Below are the code and all the weights of a small trained network. Each question names an input and a class and asks about switching units off, where a switched-off unit gives its printed mean instead of its output.

import numpy as np


def w(rows, s, z=0):
    codes = np.array(rows[::2]) - 128.0
    scale = np.full(codes.shape[1], s)
    scale[-1] = z or s
    return codes * scale


def norm(h):
    return h / np.sqrt((h * h).mean(-1, keepdims=True) + 1e-5)


def f(y):
    return y / 2 * (1 + np.tanh(0.7978845608 * (y + 0.044715 * y**3)))


def log_softmax(a):
    a = a - a.max(-1, keepdims=True)
    return a - np.log(np.exp(a).sum(-1, keepdims=True))


def net(x, mask):
    res = np.array(x, float).reshape(1, 5) / 4 @ E
    u = 0
    for l in range(2):
        y = f(norm(res) @ A[l][:, :-1].T + A[l][:, -1])
        res = res + np.where(mask[u : u + 6], y, B[l][:, -1]) @ B[l][:, :-1]
        u += 6
    return log_softmax(norm(res)[-1] @ U[:, :-1].T + U[:, -1])


A, B = {}, {}
E = w([
[114,169,218,81,96,113,142,124],'x0',
[190,160,140,98,150,186,141,255],'x1',
[112,135,166,150,108,221,27,99],'x2',
[129,129,128,128,128,129,128,128],'x3',
[129,127,127,129,128,127,128,129],'x4',
],0.008)
A[0] = w([
[147,148,107,109,144,76,195,201,102],'0.n0',
[146,134,147,119,137,183,122,239,3],'0.n1',
[124,118,123,124,123,42,206,140,150],'0.n2',
[127,156,254,88,110,81,140,134,217],'0.n3',
[154,133,132,123,132,152,155,254,107],'0.n4',
[130,118,75,131,141,75,176,143,109],'0.n5',
],0.015,0.0043)
B[0] = w([
[80,16,124,159,151,114,177,164,225],'0.n0',
[108,234,122,81,194,61,28,142,223],'0.n1',
[88,211,37,36,132,73,109,115,231],'0.n2',
[106,171,155,139,160,151,193,102,247],'0.n3',
[184,43,120,145,73,198,205,135,245],'0.n4',
[190,109,250,174,113,80,135,134,199],'0.n5',
],0.014,0.013)
A[1] = w([
[172,100,34,164,92,141,4,139,114],'1.n0',
[175,79,48,103,83,48,24,192,92],'1.n1',
[79,130,166,197,131,225,134,78,72],'1.n2',
[139,97,85,161,154,3,125,177,101],'1.n3',
[244,238,111,133,149,189,99,136,122],'1.n4',
[77,79,131,129,22,124,216,119,2],'1.n5',
],0.015,0.003)
B[1] = w([
[71,128,26,158,204,58,186,149,211],'1.n0',
[249,107,88,207,40,120,90,83,206],'1.n1',
[113,38,122,87,76,154,83,131,213],'1.n2',
[76,166,191,164,123,177,111,69,254],'1.n3',
[155,182,182,92,141,106,56,166,236],'1.n4',
[199,155,75,113,139,174,61,176,196],'1.n5',
],0.018,0.0094)
U = w([
[136,159,185,228,74,97,87,28,236],'0',
[218,34,145,219,73,166,159,166,98],'1',
[36,229,111,69,146,62,193,67,1],'2',
[136,120,116,86,183,187,246,217,124],'3',
[42,44,22,163,156,79,110,125,162],'4',
[214,184,43,160,152,54,60,178,43],'5',
[80,38,167,60,51,209,91,93,163],'6',
[136,201,234,63,159,150,62,184,190],'7',
],0.013,0.00097)

Each question gives the input, the list of numbers given to net, and the class t.
The units are the neurons (one row each of A and B). Each row of codes is followed by its name. A weight is (code - 128) times the scale printed after its matrix; where a second scale follows, it is the last column's (A, B and U).
mask holds one flag per neuron, layer by layer. A switched-off neuron (its flag False) gives its mean, the last column of its row in B, instead of its output. The means were averaged over made-up inputs and are rounded, as every weight is.
A unit's drop is (log p(t) with every unit on - log p(t) with that unit switched off) / (log p(t) with every unit on - log p(t) with every unit switched off).
The circuit of an input: a set's keep is (log p(t) with only the set's units on - log p(t) with every unit switched off) / (log p(t) with every unit on - log p(t) with every unit switched off). Starting from all 12 units, units are removed one at a time, each time the one whose removal leaves the highest keep (on an exact tie, the one counted first), for as long as the keep stays at least 0.8.
circuit, biggest first: the units of the circuit, biggest drop first
unit that matters most: the unit with the biggest drop
top k neurons: the k neurons with the biggest drops, biggest first
top k neurons in layer l: the k neurons of layer l with the biggest drops, biggest first
input [-2,-2,-7,-4,0], class 0: top neuron in layer 1 => (1.n3)
input [1,-8,6,4,-8], class 6: circuit, biggest first => (0.n1 1.n2)
input [-8,-5,0,-4,5], class 0: top 3 neurons => (0.n4 0.n3 1.n3)
input [8,6,-4,-1,4], class 3: top 2 neurons => (0.n4 0.n0)
input [0,-7,3,-3,-5], class 4: top 2 neurons => (0.n5 0.n3)
input [0,-4,-3,7,2], class 0: top 3 neurons => (0.n3 1.n1 0.n5)
input [-3,-1,7,4,-2], class 4: top 2 neurons => (0.n3 0.n1)
input [3,7,-6,-7,-7], class 3: circuit, biggest first => (0.n4 1.n1)
input [-3,-6,5,-1,-5], class 4: circuit, biggest first => (0.n3 1.n0)
input [-3,-4,0,6,-5], class 0: top 3 neurons => (0.n3 0.n4 0.n0)
input [6,8,-3,-6,-7], class 3: circuit, biggest first => (0.n4 0.n0 0.n1)
input [1,0,-2,4,5], class 2: top 2 neurons => (0.n2 1.n3)
input [8,-7,5,4,-8], class 6: top 3 neurons => (0.n2 1.n2 0.n1)
input [-8,8,0,2,-4], class 1: circuit, biggest first => (0.n2)
input [1,3,-5,-3,4], class 3: top 2 neurons in layer 0 => (0.n4 0.n2)
input [0,2,0,7,3], class 1: top 3 neurons => (0.n4 0.n3 0.n0)
input [-2,1,-6,6,3], class 1: top 2 neurons in layer 0 => (0.n1 0.n3)
input [8,0,0,-1,-8], class 2: top 2 neurons => (0.n4 0.n0)
input [4,-6,3,-3,6], class 6: top 2 neurons => (0.n2 0.n1)
input [7,-5,4,1,-5], class 6: unit that matters most => 0.n2
input [3,5,-7,4,2], class 3: top 2 neurons => (0.n4 0.n2)
input [-5,-5,5,-5,3], class 4: top 4 neurons => (0.n3 0.n1 1.n0 0.n2)
input [-8,-1,8,-1,6], class 4: top 3 neurons => (0.n3 0.n1 1.n0)
input [6,0,-2,6,-8], class 2: top 2 neurons in layer 0 => (0.n4 0.n2)
input [8,8,-4,6,2], class 3: top 2 neurons in layer 0 => (0.n4 0.n0)
input [-3,-7,1,7,8], class 4: top 2 neurons in layer 0 => (0.n5 0.n3)
input [-4,5,-5,-2,-4], class 1: circuit, biggest first => (0.n4)
